[ 0.36 -0.16 -0.02  0.55  1.38 -1.90 -0.32 -2.90  1.27  1.72  0.80  1.42
  0.42  1.40  0.53 -0.07  0.20 -1.13  0.07  1.48 -0.22  0.71  0.13  0.96
  4.17 -0.21 -1.54  0.63]
(22)
[-0.14  0.42  0.05  0.19  1.51 -1.98 -0.55 -3.78  1.53  1.75 -0.26  1.23
  0.35  1.87  0.66  0.26  0.15 -1.60  0.76 -0.38 -1.56 -1.36  0.72  1.24
  5.36 -0.36 -2.81  0.23]
(12)
[ 0.57  0.09  0.32  0.52  1.40 -2.39 -0.58 -3.42  1.14  0.90  0.31  1.53
  0.87  1.49  1.49 -0.08 -1.67 -0.91  0.87 -0.22 -0.73 -1.44  0.11  0.17
  5.81  0.06 -3.12  0.92]
(14)
[ 0.25  1.07 -0.15 -0.91  2.21 -3.53 -0.83 -5.26  1.67  0.58 -1.02  1.11
  0.28  1.15  1.97  0.59 -1.59 -0.66  0.53 -0.43 -0.87 -0.76  0.41  0.97
  5.65 -0.29 -4.58 -0.83]
(14)
[-0.17  0.00 -0.25  0.76  0.71 -2.26 -0.01 -1.60  1.22  1.31  0.27  0.81
  0.52  1.80  0.84 -0.11 -0.28 -1.21  0.75  0.20 -0.20 -0.45  0.10  1.14
  6.95 -0.27 -1.81 -0.01]
(13)
[ 0.46 -0.02  0.06  0.46  1.16 -1.94 -0.23 -3.80  0.39  1.59  0.20  0.97
 -0.12  0.35  1.02 -0.06  0.34 -0.58 -0.51 -0.54 -0.44 -0.47  0.52  0.36
  5.34 -0.68 -2.74  0.16]
(22)
[ 0.05  0.61 -0.22  0.53  0.26 -2.67 -1.31 -2.79  1.13  1.30  0.79  0.60
 -0.12  1.74  0.86  0.22  0.19 -0.07  0.76 -0.48 -0.30 -0.86 -0.04  1.22
  5.93 -0.10 -2.29 -0.27]
(12)
[ 0.60  0.09 -0.04  0.94  0.57 -1.62 -0.50 -2.52  0.80  0.87  0.00  0.15
  0.31  1.39  1.27  0.45  0.14 -1.08  0.27  0.21 -0.21 -0.33  0.11  0.27
  4.82  0.14 -1.94 -0.82]
(24)
[ 0.05 -0.07  0.54  0.69  0.45 -2.39 -0.44 -2.73  0.30  1.72  0.22  0.78
  0.15  1.44  0.94 -0.40  0.22 -1.40  0.30 -0.54 -0.86 -0.42  0.10  0.44
  5.47  0.04 -2.47 -0.23]
(24)
[ 0.30  0.56  0.07  0.63 -0.18 -1.71 -1.22 -4.10  1.27  0.40  0.20  0.84
  0.65  0.95  1.34 -0.13 -1.69  0.37  0.52 -0.75 -0.53 -1.60  0.31  0.04
  6.54  0.11 -3.62 -0.13]
(14)
[ 0.52  0.03  0.10  0.31  1.07 -2.15 -0.60 -2.74  0.75  2.25 -0.33  1.28
  0.35  1.08  0.75 -0.84 -0.13 -1.28  0.09 -0.53 -1.23 -0.52  0.62  0.26
  4.94 -0.08 -2.73  0.27]
(24)
[ 1.44 -1.55  0.24  0.11 -0.76 -1.31 -0.05 -3.04  0.37  1.88 -0.39  0.61
  0.79  0.41  1.59 -0.51 -1.37 -0.87  0.12 -0.09  0.33 -0.79  1.12  0.21
  3.87 -0.22 -1.05  0.57]
(19)
[ 0.40 -0.12  1.18 -0.62  0.27 -1.16 -0.02 -3.77  0.76  1.01  1.02  1.33
  0.03  0.93  0.71 -0.13  0.78 -0.60 -0.20 -0.51  1.02 -0.37  0.32 -0.08
  5.32 -0.47 -1.90 -0.11]
(19)
[ 1.85 -0.18 -0.41  0.60  0.55 -1.80 -0.35 -3.47  0.45  1.90  0.69  2.07
  0.58  2.78 -0.05 -0.47  0.67 -2.63  0.14 -0.40 -0.56 -0.55  0.46  0.84
  5.14  1.12 -0.57  0.55]
(14)
[ 1.36  0.21 -0.39  0.13  2.92 -1.04 -0.35 -7.07  0.84 -0.25  0.13  0.17
  0.69  1.41  1.59  0.66 -1.28  2.40  0.45 -0.94 -0.27 -0.61  0.00  1.13
  4.93 -0.40 -3.23 -0.58]
(14)
[ 1.46  0.26 -0.51  0.35 -2.06 -2.11 -0.12 -3.96  0.90  3.22  0.31  0.52
  0.74  0.15 -0.36 -1.31  1.50 -2.32  1.36 -1.43 -0.47 -1.04  0.90  1.19
  5.92 -0.14 -1.37  0.45]
(19)
[ 0.80 -0.11 -0.11  0.31 -0.47 -0.73  0.14 -2.72  0.97  1.17  0.76  0.98
  0.27  2.06  0.19 -0.87 -0.68 -0.59  0.36 -0.47 -0.58  0.16  1.84  0.15
  3.75 -0.07  0.97 -0.01]
(12)
[-0.67 -0.16 -0.08  1.34  3.13 -2.74 -1.00 -3.01  1.10  0.91  1.03  1.04
  0.06  2.79  1.49  1.01 -0.57 -0.16  1.54  0.20 -0.28 -0.11  0.40  0.65
  8.28  0.06 -3.40 -0.39]
(19)
[-0.22  0.60 -0.34 -0.43  1.99 -2.19 -1.24 -1.25  1.24  0.56  0.98  1.38
  0.21  2.53  0.83  0.69  0.17 -0.99  0.52 -0.86 -0.40 -0.42  0.34  0.75
  5.61 -0.23 -1.96 -0.02]
(19)
[ 0.67  1.02  0.38  0.43  0.19 -1.76 -0.54 -2.94 -0.90  0.84  0.78  1.00
  0.86  1.29  0.53  0.09 -0.82 -0.50  0.51 -0.44 -0.45 -0.97 -0.14  0.43
  4.37 -0.56 -1.78 -0.13]
(14)
[-0.30  0.21 -0.09  1.41  1.15 -2.45 -1.28 -0.79  1.08  1.58  0.51  1.31
  0.57  1.72  0.46 -0.29  0.40 -2.88 -0.05  0.27  0.36  0.04 -0.20  0.37
  6.69 -0.47 -1.13  0.57]
(14)
[ 0.07  0.48 -0.16  1.09  0.99 -1.79 -1.01 -1.88  0.25  0.63  1.39  0.51
  0.66  2.08  0.35  0.07  0.09  0.46 -0.47 -0.02 -0.48  0.22  0.22  0.25
  6.03 -0.12 -0.18  0.76]
(19)
[ 0.19  0.41  0.83  0.53 -0.69 -2.19 -0.75 -2.71  1.14  1.16  0.69  0.95
  0.29  1.79  2.61  0.68 -0.72 -1.49  0.16 -0.50  0.40  0.13  2.05  0.64
  5.17  0.16 -3.51  0.94]
(14)
[-0.36 -0.67 -0.28  1.07  0.57 -2.47 -0.89 -2.16  1.05  1.79  0.41  1.55
 -0.30  2.03  0.86 -0.09 -0.33 -1.57  0.13 -0.48 -0.03 -0.10 -0.04  1.09
  6.42 -0.30 -1.36  0.10]
(14)
[ 0.66  0.40 -0.47  0.16 -0.39 -2.06 -0.96 -1.87 -0.31  1.68  0.99  1.29
  0.57  1.46  0.43 -0.51 -0.01 -1.48  0.66 -0.50 -0.52 -0.15  0.42  0.91
  6.54 -0.12 -0.81  0.23]
(13)
[ 2.23  0.53  0.92  0.68 -0.37 -0.90  0.21 -7.83  0.76 -0.25 -0.35  0.74
  1.19  1.18  1.37 -0.52 -3.72  2.04  2.19 -0.87 -0.17  0.11 -0.19 -0.82
  5.52 -0.51 -2.56 -1.35]
(14)
[ 0.30 -0.28  0.80  0.77  0.85 -3.15 -0.41 -1.17  0.59  1.27 -0.11  0.99
 -0.05  0.39  1.83  0.24 -1.46 -1.27 -0.32 -0.73  0.03  0.02  0.22  0.55
  3.58 -0.36 -3.44  0.10]
(14)
[ 0.55 -0.68  0.03  0.74  1.06 -1.35 -0.55 -3.83  1.04  1.30  0.30  1.81
  0.02  1.75  1.28  0.96 -0.42 -1.30  0.09 -0.88 -0.82 -0.63  0.14  0.47
  6.39  0.12 -2.82 -0.29]
(12)
[ 0.50 -0.28  0.50  0.54  2.57 -2.26 -0.53 -2.88  0.49  1.53  0.27  0.90
  0.44  1.47  1.31  0.14  0.00 -1.28 -0.14  1.22 -0.13 -0.09  0.41  1.11
  4.44  0.24 -2.42 -0.19]
(22)
